Here is a tiny trained network, its code and every weight. The questions are about switching its units off for an input and a class, where a switched-off unit gives its printed mean instead of its output.

import numpy as np


def w(rows, s, z=0):
    codes = np.array(rows[::2]) - 128.0
    scale = np.full(codes.shape[1], s)
    scale[-1] = z or s
    return codes * scale


def f(y):
    return np.maximum(y, 0)


def log_softmax(a):
    a = a - a.max(-1, keepdims=True)
    return a - np.log(np.exp(a).sum(-1, keepdims=True))


def net(x, mask):
    res = np.array(x, float).reshape(1, 8) / 4 @ E
    y = f(res @ A[0][:, :-1].T + A[0][:, -1])
    res = res + np.where(mask, y, B[0][:, -1]) @ B[0][:, :-1]
    return log_softmax(res[-1] @ U[:, :-1].T + U[:, -1])


A, B = {}, {}
E = w([
[77,128,55,162,85,234,152,77],'x0',
[232,185,56,122,154,116,127,40],'x1',
[138,208,203,146,85,154,33,79],'x2',
[145,78,113,168,127,69,69,106],'x3',
[119,75,198,1,96,178,138,139],'x4',
[170,58,200,175,178,194,184,146],'x5',
[128,233,158,96,169,169,174,85],'x6',
[133,51,129,150,76,73,93,92],'x7',
],0.0097)
A[0] = w([
[88,11,55,168,111,93,117,188,214],'N0',
[116,157,87,100,124,158,105,64,69],'N1',
[169,163,135,201,76,93,91,82,132],'N2',
[105,90,155,71,161,118,221,215,227],'N3',
[175,156,162,101,148,44,92,155,253],'N4',
[178,152,111,64,202,78,70,163,200],'N5',
[111,36,47,128,113,81,144,79,102],'N6',
[116,206,183,124,100,127,113,95,58],'N7',
[102,234,75,116,132,74,121,135,134],'N8',
[84,108,190,159,179,155,103,197,176],'N9',
[175,144,124,228,208,130,184,165,146],'N10',
[121,249,50,102,114,82,102,142,108],'N11',
[103,197,65,133,128,180,157,128,92],'N12',
],0.011,0.0034)
B[0] = w([
[117,39,183,203,82,42,88,201,247],'N0',
[91,186,181,177,119,148,119,145,191],'N1',
[110,80,119,20,164,141,157,117,219],'N2',
[104,77,175,109,116,251,224,206,244],'N3',
[204,120,130,175,142,132,132,96,210],'N4',
[197,178,172,207,130,162,183,40,199],'N5',
[76,95,155,186,101,64,113,216,210],'N6',
[111,53,71,180,136,97,69,137,195],'N7',
[64,138,136,90,247,145,80,174,214],'N8',
[81,107,168,115,126,118,32,164,206],'N9',
[192,135,65,211,237,72,160,50,220],'N10',
[48,124,147,52,254,92,64,169,228],'N11',
[102,178,182,138,118,231,241,86,207],'N12',
],0.008,0.014)
U = w([
[159,118,124,76,13,163,58,56,140],'0',
[84,194,157,126,164,177,119,98,131],'1',
[83,71,157,22,149,145,93,194,140],'2',
[221,126,124,118,161,145,182,36,120],'3',
[116,82,179,254,74,85,59,184,193],'4',
[152,182,57,102,52,80,94,137,1],'5',
[136,136,127,183,193,57,60,92,103],'6',
],0.0098,0.0039)

Each question gives the input, the list of numbers given to net, and the class t.
The units are the neurons (one row each of A and B). Each row of codes is followed by its name. A weight is (code - 128) times the scale printed after its matrix; where a second scale follows, it is the last column's (A, B and U).
mask holds one flag per neuron, in row order. A switched-off neuron (its flag False) gives its mean, the last column of its row in B, instead of its output. The means were averaged over made-up inputs and are rounded, as every weight is.
A unit's drop is (log p(t) with every unit on - log p(t) with that unit switched off) / (log p(t) with every unit on - log p(t) with every unit switched off).
The circuit of an input: a set's keep is (log p(t) with only the set's units on - log p(t) with every unit switched off) / (log p(t) with every unit on - log p(t) with every unit switched off). Starting from the 12 units with the biggest drops (on a tie, the unit counted first), units are removed one at a time, each time the one whose removal leaves the highest keep (on an exact tie, the one counted first), for as long as the keep stays at least 0.8.
circuit, biggest first: the units of the circuit, biggest drop first
most important unit: the unit with the biggest drop
k most important neurons: the k neurons with the biggest drops, biggest first
drop of u: that unit's drop, to one decimal
input [-3,-5,5,-2,7,-6,7,7], class 4: most important unit -> N7
input [-7,-6,-1,-6,-6,4,2,-8], class 1: circuit, biggest first -> (N3 N10)
input [1,1,3,-4,-1,8,0,0], class 6: 2 most important neurons -> (N12 N3)
input [-8,-1,-7,-6,-4,-4,-3,-3], class 4: 3 most important neurons -> (N3 N5 N0)
input [0,-1,8,3,-2,4,7,-1], class 6: circuit, biggest first -> (N7 N3 N0)
input [8,7,-4,5,6,-7,-2,-8], class 1: 2 most important neurons -> (N12 N1)
input [-1,-6,3,-6,-6,0,3,3], class 6: circuit, biggest first -> (N3 N0)
input [-4,7,8,-4,-4,-6,3,-1], class 1: 3 most important neurons -> (N5 N12 N0)
input [0,-4,-7,-1,-1,0,5,-7], class 1: 4 most important neurons -> (N10 N12 N0 N2)
input [8,6,0,3,-2,-5,-4,2], class 2: 2 most important neurons -> (N2 N11)
input [4,1,-4,-5,-5,-7,-6,-7], class 2: 2 most important neurons -> (N11 N5)
input [7,-2,2,7,-2,-2,5,4], class 2: 3 most important neurons -> (N2 N10 N5)
input [0,7,-7,-6,7,-5,2,0], class 1: 4 most important neurons -> (N5 N0 N12 N2)
input [8,1,-1,-4,-3,6,8,-7], class 3: circuit, biggest first -> (N10)
input [3,5,0,2,-8,3,4,-4], class 3: 2 most important neurons -> (N10 N12)
input [4,1,0,-5,6,-1,8,8], class 1: 2 most important neurons -> (N0 N1)
input [-5,6,-2,-1,-7,8,-4,6], class 6: 3 most important neurons -> (N10 N3 N2)
input [4,-6,8,6,-8,-7,-8,-5], class 2: 2 most important neurons -> (N2 N11)
input [-2,6,-2,-3,-4,-5,1,-4], class 1: 2 most important neurons -> (N12 N0)
input [-7,6,-4,-8,8,0,-8,-6], class 3: circuit, biggest first -> (N5)
input [6,3,-7,3,3,-1,3,-6], class 1: drop of N12 -> 0.2
input [-6,6,6,6,3,2,-5,5], class 3: drop of N5 -> 0.1
input [3,4,7,0,2,-4,1,0], class 2: drop of N2 -> 0.7
input [2,3,-5,-6,-2,-6,-1,-2], class 1: drop of N1 -> 0.2
